Look-ups in named tables: a row name and a column name give one cell, copied from the table.

Table fam
         mit  zamir  reliz  regenom  doturu  bulu  kugef
nivad     65    131    183       96      91   182    174
bever    254    110    139      179      98   150    173
domikab  197    117     71      136     102   109    124
gunor    169     45    155      137     149   127     79

bever, regenom => 179
nivad, kugef => 174
domikab, kugef => 124
nivad, reliz => 183
nivad, zamir => 131
domikab, reliz => 71
nivad, doturu => 91
nivad, bulu => 182
bever, doturu => 98
bever, mit => 254
nivad, mit => 65
domikab, mit => 197
nivad, regenom => 96
gunor, bulu => 127
bever, reliz => 139
domikab, bulu => 109
bever, kugef => 173
bever, bulu => 150
gunor, zamir => 45

pabudek:
         pozufub  lumimir    pak
sifitum    -0.09     0.74   0.16
lan        -0.07    -0.04  -0.06
ramidiv     0.06    -0.11   0.08
git        -0.45    -0.17  -0.99
ranati      0.57    -0.63   0.72
zilosa      0.27    -0.04  -0.07
totil       0.01     0.07  -0.09
rero        0.74    -0.77   0.01
bagazip     0.12    -0.67   0.53
dip         0.75     0.39   0.71
verol      -0.26     0.15  -0.71
kes         0.04     0.05  -0.89

What is the pozufub of git in pabudek? -0.45
What is the lumimir of ranati in pabudek? -0.63
What is the pozufub of verol in pabudek? -0.26
What is the pak of totil in pabudek? -0.09
What is the pozufub of dip in pabudek? 0.75
What is the pozufub of ranati in pabudek? 0.57

masu
       rin  lavude  fatumon  ritofom  tani  fupigud  fel  pozoka  fazupaz
nuz    189     123       83      193   132      104  169     181      116
zik    106     168      189       73   160      116   88     150      194
miv    134     101      128       83   106      165   98      56       73
mirul  189     119      164      182   138      143  110     130       83

rin of miv: 134
fupigud of zik: 116
pozoka of miv: 56
ritofom of mirul: 182
lavude of mirul: 119
tani of mirul: 138
fazupaz of nuz: 116
rin of nuz: 189
rin of zik: 106
fatumon of mirul: 164
fel of mirul: 110
fatumon of nuz: 83
ritofom of nuz: 193
fatumon of miv: 128

Table ritusa
cols = fige, dopo, luzetu
maturig: [221, 149, 130]
topof: [156, 61, 155]
pab: [62, 117, 111]
gon: [119, 101, 127]
nubigut: [100, 114, 116]
dufudet: [147, 118, 121]
mizilu: [56, 123, 103]
budid: [105, 98, 111]
dar: [37, 88, 91]
katupen: [39, 126, 111]
pofor: [112, 99, 113]
mul: [130, 108, 114]
num: [146, 165, 161]

dar, dopo -> 88
maturig, fige -> 221
pab, dopo -> 117
katupen, luzetu -> 111
budid, fige -> 105
pofor, fige -> 112
topof, fige -> 156
num, fige -> 146
katupen, dopo -> 126
mizilu, luzetu -> 103
mul, fige -> 130
mul, dopo -> 108
dufudet, dopo -> 118
pab, fige -> 62

gasodeg =
,darale,rok,mivo,dabilip,ganod,gemi
nito,167,236,127,97,133,116
med,107,229,170,106,85,92
gozubu,232,247,148,54,136,133

med, ganod -> 85
nito, ganod -> 133
med, rok -> 229
med, mivo -> 170
nito, dabilip -> 97
med, darale -> 107
nito, mivo -> 127
gozubu, dabilip -> 54
gozubu, mivo -> 148
nito, darale -> 167
med, gemi -> 92
gozubu, ganod -> 136
gozubu, gemi -> 133
gozubu, darale -> 232

zul:
	vita	vig	risot
bev	110	125	105
dodi	103	67	90
zoremi	182	74	153
pevobu	78	63	83
rupefid	35	103	28
nogaku	200	108	170
rogus	80	142	72
gobuzo	94	61	142
rit	112	87	117
kap	112	83	153
teropa	94	64	73
bedep	99	82	106

nogaku, vig -> 108
teropa, risot -> 73
kap, vita -> 112
rit, risot -> 117
kap, risot -> 153
rupefid, vig -> 103
zoremi, risot -> 153
nogaku, vita -> 200
dodi, risot -> 90
pevobu, risot -> 83
gobuzo, vita -> 94
rogus, vita -> 80
rogus, vig -> 142

vume
columns: piz, sosigu, rifozel, tumarif, badi, zegusu, pekis
vumapuv: [57.10, 39.87, -18.85, -13.91, 62.77, -27.52, 22.36]
sorinu: [24.45, -20.27, 35.90, 52.71, 26.51, -50.54, 8.22]
kes: [9.30, 27.52, 0.24, 22.42, 24.08, -1.58, -12.19]
pove: [3.76, 14.45, -52.06, 28.80, 11.79, -32.99, -17.48]
gapu: [-18.08, -68.36, -31.44, -9.29, -8.63, 60.54, -48.12]
gabefi: [76.43, 28.08, 19.79, 2.42, 32.02, 77.85, 69.57]
kodera: [1.79, -0.71, 5.11, -18.97, 0.98, 28.98, 13.88]
karo: [8.93, -5.27, -2.04, -22.75, 5.27, 41.86, 9.83]
tivu: [-41.33, 39.48, -34.52, -1.41, -32.92, 34.97, 8.87]

gabefi, badi -> 32.02
vumapuv, piz -> 57.10
tivu, pekis -> 8.87
vumapuv, pekis -> 22.36
tivu, badi -> -32.92
vumapuv, sosigu -> 39.87
vumapuv, badi -> 62.77
kes, badi -> 24.08
tivu, rifozel -> -34.52
sorinu, badi -> 26.51
pove, tumarif -> 28.80
gapu, piz -> -18.08
karo, pekis -> 9.83
tivu, sosigu -> 39.48
kes, zegusu -> -1.58
gapu, zegusu -> 60.54
gabefi, rifozel -> 19.79
gabefi, piz -> 76.43
kodera, sosigu -> -0.71
kes, pekis -> -12.19

bala =
,matug,dezoz,lobog,koga,zas
pog,130,107,134,140,90
darela,48,126,211,6,173
mato,67,247,148,120,48
zuvim,97,157,73,169,106
big,98,72,131,117,113
pupifu,125,122,106,137,76
tob,97,110,124,120,107
tib,108,158,121,129,96
debiko,86,65,137,112,121
fodome,107,114,109,119,136
val,53,37,94,93,151

tob, zas => 107
tib, matug => 108
darela, zas => 173
debiko, zas => 121
tob, koga => 120
tib, lobog => 121
val, matug => 53
mato, zas => 48
big, dezoz => 72
pog, lobog => 134
fodome, zas => 136
val, dezoz => 37
pupifu, matug => 125
mato, koga => 120
pog, matug => 130
debiko, koga => 112
val, koga => 93
big, matug => 98
big, zas => 113
zuvim, koga => 169

kadeliz:
|  | kodabu | pof | vav |
|---|---|---|---|
| mozu | 243 | 195 | 239 |
| kepeko | 174 | 191 | 185 |
| lalises | 183 | 187 | 182 |
| fefetav | 202 | 167 | 211 |
| bugim | 231 | 182 | 234 |
| rap | 224 | 243 | 206 |
| zaze | 152 | 181 | 189 |
| sal | 152 | 163 | 165 |
| tikufif | 217 | 186 | 200 |
| dak | 135 | 198 | 150 |
| kitibu | 251 | 183 | 61 |

pof of dak is 198
pof of bugim is 182
vav of zaze is 189
vav of rap is 206
pof of kitibu is 183
vav of kepeko is 185
kodabu of lalises is 183
vav of bugim is 234

daluga.tsv
	kib	zomega	mukamu	bod	buda
bunilu	69	174	130	68	218
liri	208	87	186	83	71
gebu	94	122	147	85	123
filidaf	131	74	186	114	3

What is the bod of filidaf in daluga? 114
What is the buda of bunilu in daluga? 218
What is the kib of liri in daluga? 208
What is the bod of gebu in daluga? 85
What is the zomega of filidaf in daluga? 74
What is the bod of liri in daluga? 83
What is the kib of filidaf in daluga? 131
What is the buda of gebu in daluga? 123
What is the zomega of liri in daluga? 87
What is the mukamu of filidaf in daluga? 186
What is the zomega of gebu in daluga? 122
What is the bod of bunilu in daluga? 68
What is the buda of filidaf in daluga? 3
What is the zomega of bunilu in daluga? 174
What is the mukamu of liri in daluga? 186

reli =
         piv  rokofo  sumom  kavul  lagi
vivut    419    -784   -700   -440  -834
bepe    -662     569   -812   -659  -595
kad     -722    -528    445   -664  -602
fezive  -605    -535   -515    280  -634

What is the sumom of vivut in reli?
-700
What is the piv of fezive in reli?
-605
What is the piv of bepe in reli?
-662
What is the lagi of kad in reli?
-602
What is the lagi of bepe in reli?
-595
What is the piv of vivut in reli?
419
What is the rokofo of fezive in reli?
-535
What is the sumom of bepe in reli?
-812
What is the sumom of kad in reli?
445

bil:
        nusam  gomu  pebo
giz       -27    67    19
rer         7    63    15
tad       -66   -27   -14
fiv        -4    59    25
led         8   -53   -56
fozimo    -14    50    35
rud        55    18    14
rugu       30    48    -1
famido     23   -33   -43
fik       -27    15    60
fev       -47    31    35
pamamo     -6   -60   -56
gep       -53   -36   -18
mepu       71   -20   -15

gomu of rer = 63
gomu of famido = -33
pebo of rer = 15
nusam of led = 8
gomu of fozimo = 50
gomu of fik = 15
pebo of tad = -14
pebo of pamamo = -56
pebo of gep = -18
gomu of giz = 67
pebo of giz = 19
nusam of pamamo = -6
pebo of rud = 14
nusam of rugu = 30
pebo of led = -56
nusam of rer = 7
nusam of fiv = -4

